B:
1: [-353   60  121   93   32 -103 -230   52  212   -2  -70  227  172 -289
  150   94  221 -201 -102  122 -382]
2: [-364   72    6   12  145 -161 -278  220  503 -276 -272  264  470 -125
  383  237  152 -115  292  -35  -35]
3: [-157  -65   45   81   -4 -154 -180  128  224 -116  -34   27  207  -51
  131  221  -24   15  184   -3   19]
4: [ 116 -165 -123 -214  -65   -1  202   -1 -519   -7   -5  145  189  150
 -211  -81 -465   89   47  119  308]
5: [ 458 -198  153  230 -247  -80   89  -39  -90  -78  255 -519 -376  267
  -94  140 -210  375  201   48  275]
6: [ 122   -8  -15   -8   22  -87  -21  161  250 -372 -176  -46  213  219
  286  168 -101  185  460  -47  378]
7: [ 116  -29  137   74 -124   10   64  -99 -210   32   95  -47 -180  -28
  -76  -74   -6   37 -132  209 -143]
8: [ 108  -59  -77 -114   10  -45   72  113  -38 -262 -140   65  250  206
  111   59 -246  138  317   20  378]
9: [  13 -383   -4  168 -192 -271 -136  117  -39  101  275 -308   54   85
 -229  396 -426  228  213 -107  275]
10: [ 215   36  103   56  -50   -4   54    4   77 -243  -62 -105  -70  152
  180   10   22  156  201  105  127]
11: [-162   57   67  -39   13    3  -22  -16  -84  -21  -90  257  115 -154
   54  -78   70 -143 -130  199 -237]
12: [-117  -50  114  172  -35 -153 -196   89  278  -85   17  -63   63  -83
  136  219   80   26  120   21  -91]
13: [ -50  -87   96   -4 -125    4   65 -137 -460  239  150  126  -98 -181
 -277 -127 -110 -105 -371  271 -309]
14: [ -38 -104   41   81  -43 -136 -110  100  125 -108   11  -51  116   23
   80  189  -93   81  185    6   89]
15: [ 194  110   97    7  -10   35   67   15  103 -302 -146   -9  -20  141
  249  -43   86  109  206  122  107]
16: [ 156 -221  -74  -19  -82 -136   30  119  -83 -150   35 -142  168  241
  -36  204 -398  245  357  -56  465]
17: [  87  -18  141   96  -96  -13   20  -55  -87  -22   61  -54 -145  -22
   -1  -20   31   35  -63  176 -123]
18: [  15  110  151  -13  -49  101  101 -151 -281   50  -20  192 -133 -149
  -28 -246  135 -134 -310  329 -358]
19: [  63  -37  103   61 -102  -18   29  -52 -149    8   59  -10  -93  -30
  -50  -29  -27   26  -81  176 -109]
20: [-44 -32  32  -9 -18 -57 -25  32 -38 -79 -44  93 125 -22  44  37 -63  -2
  47 102  -7]
21: [ 156  -37  132   33 -145   49  139 -147 -390   98  127  -22 -233  -31
 -172 -157  -63   24 -232  273 -175]
22: [-108   71  218  218  -45  -91 -188    5  302  -76   10  -51 -101 -163
  193  108  290  -40  -19  131 -318]
23: [  40   98  -64 -208   76   60  129   46 -124 -272 -259  295  280  106
  170 -142  -93   -8  157  142  178]
24: [  46 -190   26  122  -98 -183 -103  125  127 -105   80 -193   88  112
   27  280 -214  193  285  -57  244]
25: [ 109 -135  106   90 -164  -42   43  -88 -275  109  178 -121 -184  -15
 -184    5 -140   77 -124  165  -75]
26: [ 137  393  111 -263   85  320  323 -203 -363 -237 -352  486  -46  -34
  230 -588  301 -202 -267  474 -295]
27: [ 285   27  100  133  -35  -75  -23  116  372 -425 -106 -261  -34  268
  345  184   34  278  490  -33  337]
28: [  73  -41  -17  -68  -20  -30   64   44 -110 -155  -74   76  145  106
   53    7 -168   73  156   83  186]
29: [-276 -119   51  149  -14 -221 -286  151  304  -32   24    7  225 -135
  100  323   -8  -19  153  -42  -71]
30: [ -67  -11  135  145  -47 -102 -138   39  188  -78    6  -45   -4  -75
  124  139  104   18   60   74 -136]
31: [-171   15  147   99  -49  -46 -108  -34   -2   64   37  108  -23 -216
   11   11  136 -124 -192  189 -354]
32: [ 348  -72   25   22  -96  -28  127   34  -48 -259   -9 -210  -55  299
   81   56 -209  283  327   39  393]
33: [-345   59  -40 -177   97  -16  -44   44 -134  -15 -197  491  392 -210
   61  -88  -11 -247 -123  180 -200]
34: [ 370   65   58 -121  -84  156  312 -122 -417 -160  -72   41 -164  191
  -12 -290 -108  114  -23  277  120]
35: [ 210   12   56  -83  -84   85  202 -101 -366  -59  -21   68  -97   92
  -56 -198 -111   46  -78  244   32]
36: [  27 -248  126  253 -195 -203 -143   30   20  113  281 -314 -152  -18
 -154  278 -157  156   40    3  -13]
37: [  62 -104  145  238 -117 -162 -154   78  268 -109  102 -270  -90   36
  101  266   13  167  210  -11   45]
38: [-245  -53   13 -127  -31   16   39  -94 -476  236   23  384  142 -254
 -231 -169 -118 -237 -396  275 -340]
39: [-214  214  148   11   78   18 -107    8  208 -157 -210  295  115 -213
  294  -75  352 -205  -81  210 -372]
40: [ 114   81  132   64  -31    5   17   -5  102 -208  -86  -27  -60   57
  196  -21  119   61  109  139  -28]
41: [ 271  -79  196  225 -185  -56   18  -63  -17  -51  180 -338 -330   87
  -15   79    1  206   43  118   -7]
42: [-174 -274   -4  101 -113 -224 -176   93  -46  134  182  -66  152  -81
 -177  284 -272   42   40  -19   23]
43: [-178 -182  -10  -35  -85 -101  -34    4 -304  176  106  142  144 -132
 -225   57 -245  -69 -157  124  -98]
44: [ -66  -38  -36  -24   51 -135 -106  187  261 -288 -172   59  339  104
  246  213 -102   83  387  -60  270]
45: [ -56   44  -11  -90   46  -19    2   70   24 -199 -181  206  237   20
  169   -7  -30  -26  135   98   66]
46: [  98 -240   35   92 -165 -127   -4   14 -200   71  202 -190  -47   65
 -195  155 -300  158   56   39  140]
47: [ 163 -235  151  236 -233 -142  -32  -46 -148  140  313 -351 -276   28
 -221  174 -187  193  -27   75   -2]
48: [-228   25   52   37   59 -124 -197  128  300 -163 -139  150  265 -105
  233  167  100  -64  162   25  -75]
49: [-166  165   80  -20   86   -9  -85   55  223 -223 -233  261  200 -108
  302  -23  229 -115   65  140 -169]
50: [ 359  274  180  -73  -34  252  307 -195 -267 -242 -171  107 -288   99
  176 -432  233   15 -128  387 -140]
51: [-142   42   16  -29   63  -77 -105  122  204 -224 -192  181  288  -24
  233   97   39  -33  195   39   38]
52: [-355  180   30 -217  106  107   37  -81 -310   63 -222  634  264 -336
   27 -301  155 -382 -401  346 -486]
53: [-110 -121   90   76 -109  -83  -49  -44 -221  167  142   40  -35 -155
 -171   40  -96  -55 -194  162 -216]
54: [ 114 -106  121  119 -139  -65    5  -36 -118   17  132 -149 -149   16
  -82   52  -83  109  -13  120  -28]
55: [   7  -99    3  -29  -62  -56   22   22 -175  -23   11   59  102   28
  -64   35 -182   42   39   90   70]
56: [  44  138  172   66  -21   39    1  -58   64 -140  -83   52 -105  -61
  182  -89  227  -29  -49  213 -218]
57: [ 228   42   40  -98  -51   86  200  -58 -264 -166  -88   61  -35  148
   39 -171 -102   86   39  203  130]
58: [ -49   60  133   61  -32  -12  -42  -27   24  -58  -42   95  -23 -112
  103  -25  135  -60  -77  180 -225]
59: [ 193 -150   69   47 -169  -22  103  -73 -340   71  160 -132 -158   71
 -199  -16 -230  130  -61  157   57]
60: [-251  262  143  -38  110   62  -79  -36  121 -133 -250  401  137 -258
  281 -168  383 -266 -177  269 -455]
61: [ 368  216  187  -34  -70  221  288 -198 -295 -181  -95   40 -329   94
  111 -383  179   41 -143  368 -136]
62: [-274 -174   19  103  -37 -221 -232  135  138   38   63   29  240 -131
  -13  290 -127  -25   91  -29  -42]
63: [-247   98  -17 -177   85   22   -1   28 -129  -74 -223  454  331 -157
  100 -129   13 -208  -97  195 -167]
64: [ -12  -39  -14  -28    5  -90  -40  112   92 -206 -110   61  218   79
  152  118 -109   72  252   20  183]
65: [ -75   50   36   -6   47  -63  -77  105  196 -233 -173  124  207    4
  243   85   47    2  211   60   46]
66: [ -12  196  257  179   -8    8 -100  -39  291 -169  -83    7 -157 -134
  295  -29  418  -59  -38  204 -356]
67: [ 242 -105  -94 -208  -59   41  261  -17 -470 -109  -55   91  120  235
 -117 -128 -403  139  117  137  364]
68: [-117  243   62  -61  145   17  -66   94  336 -373 -344  287  266  -35
  453  -39  278  -96  202  121  -67]
69: [ 297 -108  121  158 -161  -63   44  -11   -9 -122  123 -319 -220  188
   17  101 -110  257  184   65  183]
70: [ 101 -123  164  243 -161 -134  -97   15  114  -19  166 -290 -192   16
    5  197  -13  154   86   49  -26]
71: [ 100  -93  267  389 -178 -168 -193   15  333  -32  223 -433 -333  -22
   85  288  160  179  106   27 -144]
72: [-261  220   89   -1  155  -48 -182  132  446 -327 -326  299  308 -133
  463   49  332 -152  175   85 -178]

[ 186  -60 -102   10 -174  134  -23   91  -51  141 -120   80   54   15
  162 -145  159  -68  -54  -43  265   55 -102   44   83  165   92   51
  -96  -37 -136   42] : 70
[  25  186    8   35  -26   24  -87  123  -73   57 -107  -73  -19  -72
  158   -6   45  -35  -52 -154  -40   -4   15   43  -53   66  -44    9
  -60  -56  -62 -133] : 19
[  44  141  -48  168  -47  448 -298  271 -380  100 -141 -176   63   21
  522 -281   29  -19 -331  -40  134   10  -33   18   12   74 -344  -84
 -398  -23   -1 -239] : 61
[ 62 -57 -89   1 -90  95  10   5 -50  17 -66   2 -74 -52 106 -90  41 -37
  -9  94 -97 -85 -74 -35 -41 -37  26 -49 -70 -30  51  -5] : 31
[ 135 -451 -376  -33 -221  564  114  262 -233  -60  -68   75  193  -28
  264 -551   45   -3  -51  255  462    2 -293   22   57   73   -3 -268
 -231   57  -58  -10] : 66
[ 118 -223 -150  -47 -154   58  124  -99   33   14  -49  101  -94  -42
    3 -107   72  -59   75  207  -70 -113 -142  -67  -14  -58  171  -39
   -1  -17   67  123] : 65
[  -5  400  223   46   50 -409 -110 -221  141  113  -78  -75 -306  -79
  -46  395   57  -74   41 -154 -591 -139  162  -59 -132  -97   61  194
  120 -131  108  -32] : 43
[  52 -189 -163 -104 -100   -5  203  -12   73  -83  -26   77  -49 -128
  -85  -87   16  -25  171  106  -60  -86 -128  -10  -84  -48  193 -105
  104  -18   15   39] : 51
[   2  397  132  128   26   21 -271  129 -157  132 -131 -170  -70  -33
  299   71   44  -41 -188 -239 -138    0  109   34  -53   60 -197   79
 -158  -90  -29 -218] : 21
[ 206 -329 -285  -64 -240  320  134  214  -78   44  -98  145  197  -13
  130 -365  137  -37   24   53  538   95 -234   84  104  205  164  -88
  -90   16 -203   60] : 27
[  12 -524 -405 -198 -149  277  396  193   -7 -265   23  111  127 -210
  -90 -408  -56   39  259  251  225  -65 -301   24 -106  -46  209 -365
   83   58  -41    1] : 72
[ 172 -277 -186  -54 -203   95  137  -46   37   46  -62  150  -19  -17
    8 -164  122  -62   76  177  107  -58 -174  -31   47   25  213  -21
   -9   -7  -10  157] : 12
[  32  210   -3    2  -31    8  -59  229  -53   51 -108  -63   58 -102
  130  -11   57  -22  -15 -279  118   78   16  110  -49  160  -12    9
   -9  -73 -180 -176] : 54
[ 135  259  145   21  -70 -340  -75 -195  158  202 -107   49 -209   -1
  -46  297  164 -108   33 -150 -263  -49   81  -23   -2   40  180  264
  100 -116  -16   94] : 16
[ 183 -200 -194  -58 -201  146  107  137   -8   70  -94  127  107  -23
   66 -211  142  -51   46  -12  366   68 -157   69   69  177  189  -15
  -17  -14 -175   64] : 37
[-110  139   68   51   70  -98  -61 -198  -32  -71  -21 -141 -327 -124
   66  132  -99  -18    2  182 -728 -287   56 -163 -214 -317  -95  -64
  -32  -64  334  -87] : 52
[ 176 -200 -134  -46 -185   17  112  -95   62   80  -68  141  -62   -1
   -4  -83  137  -76   74  139   37  -54 -137  -38   48   24  220   34
    6  -28   -4  168] : 6
[  99  349  163   52  -39 -261 -146  -75   79  201 -124  -28 -148  -15
   56  256  140  -89  -36 -244 -195   -2  112   21  -13   84   71  235
   43 -118  -64  -17] : 46
[ 217   15  -65  108 -188  250 -181   98 -164  232 -158   28   42  106
  332 -178  190  -86 -211  -28  278   54  -79   17  141  171  -38  101
 -253  -47  -98   29] : 41
[ -82  457  255   94  113 -341 -191 -241   48   72  -68 -169 -377  -80
   46  383  -14  -60  -35  -79 -794 -220  197 -115 -187 -211  -90  139
   27 -124  243 -108] : 38
[  93 -394 -264  -27 -165  321  130  -33 -113  -76  -23   70  -52  -39
  116 -327   12  -25   17  392  -25 -161 -232 -103  -22 -132   53 -198
 -137   29  161   88] : 39
[ 104  210  129   97  -64 -154 -168 -232   13  190 -105  -22 -260   38
  118  187  122  -95  -93   26 -394 -131   68 -101  -11  -77   12  191
  -69  -94  150   67] : 53
[ 111  -62 -136    8 -128  217  -17  171 -113   54  -99   15   80  -31
  191 -207   87  -34  -55  -27  228   36 -109   54   29  122    7  -52
 -116  -22 -106  -54] : 10
[ 102  152  -12  -37  -83 -101   12  151   57  101 -113   22   57  -77
   28   41  123  -51   52 -288  186  101   -5  121    3  210  141   84
   77  -75 -230  -68] : 36
[-152  154  -72   92   89  379 -167  325 -351 -137  -70 -271   29 -154
  397 -253 -150   60 -177  -22 -132  -82  -10   14 -179  -81 -387 -274
 -269  -14   85 -401] : 26
[  76 -362 -228    9 -148  318   82 -105 -137  -57  -21   40 -124  -12
  158 -294   -1  -30  -32  451 -179 -218 -212 -158  -29 -210    4 -187
 -185   21  248   91] : 60
